Below are the code and all the weights of a small trained network. Each question names an input and a target symbol and asks about switching units off, where a switched-off unit gives its printed mean instead of its output.

import numpy as np


def w(rows, s, z=0):
    codes = np.array(rows[::2]) - 128.0
    scale = np.full(codes.shape[1], s)
    scale[-1] = z or s
    return codes * scale


def norm(h):
    return h / np.sqrt((h * h).mean(-1, keepdims=True) + 1e-5)


def f(y):
    return np.maximum(y, 0)


def softmax(a):
    e = np.exp(a - a.max(-1, keepdims=True))
    return e / e.sum(-1, keepdims=True)


def log_softmax(a):
    a = a - a.max(-1, keepdims=True)
    return a - np.log(np.exp(a).sum(-1, keepdims=True))


def net(x, mask):
    ids = ['ΛΠΦγεζηθμξτψ'.index(c) for c in x.split()]
    T = len(ids)
    res = E[ids] + P[:T]
    u = 0
    for l in range(2):
        q, k, v = (norm(res) @ M[l].T for M in (Q, K, V))
        z = softmax(np.where(np.tri(T) > 0, q @ k.T / 2**0.5, -1e9)) @ v
        res = res + np.where(mask[u], z, O[l][:, -1]) @ O[l][:, :-1]
        u += 1
        y = f(norm(res) @ A[l][:, :-1].T + A[l][:, -1])
        res = res + np.where(mask[u : u + 4], y, B[l][:, -1]) @ B[l][:, :-1]
        u += 4
    return log_softmax(norm(res)[-1] @ U[:, :-1].T + U[:, -1])


Q, K, V, O, A, B = {}, {}, {}, {}, {}, {}
E = w([
[223,96,45,137,146,253,76,167],'Λ',
[63,155,160,115,230,57,55,92],'Π',
[95,126,9,132,84,167,117,141],'Φ',
[158,203,111,76,183,183,39,108],'γ',
[101,95,182,183,166,78,127,126],'ε',
[95,154,169,12,148,137,150,50],'ζ',
[72,101,169,120,22,108,127,71],'η',
[138,204,92,129,124,88,169,160],'θ',
[184,143,232,90,104,147,45,59],'μ',
[107,121,141,144,219,115,196,187],'ξ',
[38,63,61,173,182,124,92,81],'τ',
[4,136,82,37,91,158,158,87],'ψ',
],0.019)
P = w([
[141,105,129,59,112,108,93,225],'0',
[215,108,92,211,122,88,188,32],'1',
[196,3,87,7,100,60,96,176],'2',
[32,232,216,186,130,179,128,215],'3',
[178,174,56,222,87,9,158,39],'4',
[129,17,184,23,149,196,90,254],'5',
],0.0081)
Q[0] = w([
[167,45,116,44,146,86,136,134],'L0H1',
[177,163,85,156,159,115,184,4],'L0H1',
],0.027)
K[0] = w([
[63,157,175,112,111,165,61,250],'L0H1',
[178,36,87,23,123,35,90,181],'L0H1',
],0.023)
V[0] = w([
[33,180,37,46,185,126,118,82],'L0H1',
[132,22,134,46,254,217,224,111],'L0H1',
],0.0098)
O[0] = w([
[69,169,56,80,236,91,213,132,254],'L0H1',
[172,34,181,121,209,255,175,130,165],'L0H1',
],0.0055,0.0064)
A[0] = w([
[216,195,106,94,51,158,227,197,17],'L0N1',
[155,117,166,144,100,72,229,211,92],'L0N2',
[79,113,175,74,76,128,170,74,221],'L0N3',
[92,83,88,154,26,144,248,185,253],'L0N4',
],0.014,0.0018)
B[0] = w([
[76,74,127,122,59,122,110,77,202],'L0N1',
[155,106,148,180,215,77,110,184,227],'L0N2',
[179,172,108,166,131,107,165,220,242],'L0N3',
[136,97,130,160,158,166,3,134,255],'L0N4',
],0.014,0.0053)
Q[1] = w([
[225,90,57,110,144,74,129,96],'L1H1',
[85,67,170,4,108,104,103,209],'L1H1',
],0.03)
K[1] = w([
[76,69,173,6,103,120,90,233],'L1H1',
[9,205,227,198,100,234,147,137],'L1H1',
],0.023)
V[1] = w([
[124,133,234,75,197,41,96,51],'L1H1',
[205,182,142,11,136,159,62,188],'L1H1',
],0.012)
O[1] = w([
[218,149,119,74,104,135,196,241,134],'L1H1',
[23,215,225,138,114,204,101,253,254],'L1H1',
],0.0062,0.0087)
A[1] = w([
[113,72,155,115,183,173,152,168,252],'L1N1',
[95,70,177,161,109,45,191,151,5],'L1N2',
[106,157,140,96,27,105,108,108,201],'L1N3',
[163,141,255,115,173,66,157,114,114],'L1N4',
],0.02,0.0029)
B[1] = w([
[151,180,113,200,94,131,183,43,254],'L1N1',
[214,251,111,181,95,125,114,74,157],'L1N2',
[184,158,169,176,152,111,190,73,159],'L1N3',
[99,33,56,1,95,145,53,166,193],'L1N4',
],0.014)
U = w([
[108,142,170,151,83,42,104,101,148],'Λ',
[163,96,210,159,90,124,131,206,150],'Π',
[164,182,33,99,65,80,91,105,1],'Φ',
[47,109,78,83,143,87,96,124,163],'γ',
[145,61,69,134,246,128,142,159,143],'ε',
[130,124,67,73,97,109,208,189,155],'ζ',
[31,124,96,135,130,86,195,84,140],'η',
[154,181,158,58,202,187,145,89,159],'θ',
[96,64,123,142,131,205,51,122,99],'μ',
[55,175,74,140,101,161,148,206,114],'ξ',
[205,86,151,69,94,157,85,152,128],'τ',
[176,70,113,140,65,215,171,109,122],'ψ',
],0.011,0.0068)

Each question gives the input, a string of symbols that net reads in full, and the target symbol t.
The units are the heads (2 rows each of Q, K, V and O) and the neurons (one row each of A and B). Each row of codes is followed by its name. A weight is (code - 128) times the scale printed after its matrix; where a second scale follows, it is the last column's (O, A, B and U).
mask holds one flag per unit, layer by layer, with each layer's heads first. A switched-off unit (its flag False) gives its mean, the last column of its rows in O or B, instead of its output. The means were averaged over made-up inputs and are rounded, as every weight is.
A unit's drop is (log p(t) with every unit on - log p(t) with that unit switched off) / (log p(t) with every unit on - log p(t) with every unit switched off).
The circuit of an input: a set's keep is (log p(t) with only the set's units on - log p(t) with every unit switched off) / (log p(t) with every unit on - log p(t) with every unit switched off). Starting from all 10 units, units are removed one at a time, each time the one whose removal leaves the highest keep (on an exact tie, the one counted first), for as long as the keep stays at least 0.8.
circuit, biggest first: the units of the circuit, biggest drop first
top k neurons: the k neurons with the biggest drops, biggest first
top k neurons in layer l: the k neurons of layer l with the biggest drops, biggest first
drop when u is switched off: that unit's drop, to one decimal
input γ γ Φ γ Π η, target Π: circuit, biggest first => (L0N3)
input μ Φ η ζ Π, target γ: top 3 neurons in layer 1 => (L1N1; L1N4; L1N2)
input Φ γ γ τ θ ψ, target ε: circuit, biggest first => (L1H1; L0N4; L0N3)
input τ θ μ ξ ζ ψ, target ψ: circuit, biggest first => (L0H1; L1H1)
input Π γ Λ, target ζ: circuit, biggest first => (L1H1; L0N4)
input ξ γ τ η ψ, target ε: top 2 neurons in layer 1 => (L1N1; L1N2)
input γ Π μ Λ ζ ε, target μ: top 3 neurons => (L1N4; L1N3; L0N2)
input γ ξ ψ, target ξ: circuit, biggest first => (L0N3; L1H1)
input Λ ξ ξ ξ ξ, target ψ: top 3 neurons in layer 1 => (L1N1; L1N4; L1N2)
input Π η γ γ γ ε, target Φ: top 3 neurons => (L1N2; L1N4; L1N1)
input θ Λ θ ξ μ θ, target Λ: circuit, biggest first => (L0N1; L1N4)
input γ γ γ θ τ, target ξ: top 2 neurons in layer 0 => (L0N2; L0N1)
input Λ Π ξ, target μ: circuit, biggest first => (L1H1; L0H1)
input Λ ξ Λ Λ Λ, target μ: top 2 neurons in layer 0 => (L0N1; L0N2)
input ξ Φ ξ θ γ γ, target Φ: circuit, biggest first => (L0H1)
input γ ε ξ Φ, target μ: top 2 neurons => (L0N4; L1N1)
input θ Λ θ, target Λ: top 2 neurons in layer 1 => (L1N4; L1N3)
input γ θ η Φ γ τ, target η: circuit, biggest first => (L1N4; L0N4)
input η ε Π ζ Φ Φ, target μ: top 2 neurons => (L0N4; L0N3)
input γ τ γ η, target ε: top neuron => (L0N4)
input γ Λ ζ Π, target μ: circuit, biggest first => (L0H1; L1N4)
input τ η ε τ, target Λ: top 3 neurons => (L1N4; L1N3; L0N4)
input τ ξ η Φ γ, target Λ: top 2 neurons in layer 1 => (L1N4; L1N3)
input Φ μ γ, target γ: top 3 neurons in layer 1 => (L1N1; L1N2; L1N3)
input ξ Λ θ, target ψ: top 2 neurons => (L0N1; L1N1)
input ζ γ γ ξ, target ε: top 3 neurons => (L0N2; L1N4; L0N4)
input Λ ε μ ζ μ, target Π: circuit, biggest first => (L1H1)
input ξ ζ γ γ γ γ, target ξ: top 2 neurons in layer 1 => (L1N3; L1N2)
input ζ μ Λ ξ Λ, target μ: drop when L0N4 is switched off => -0.3
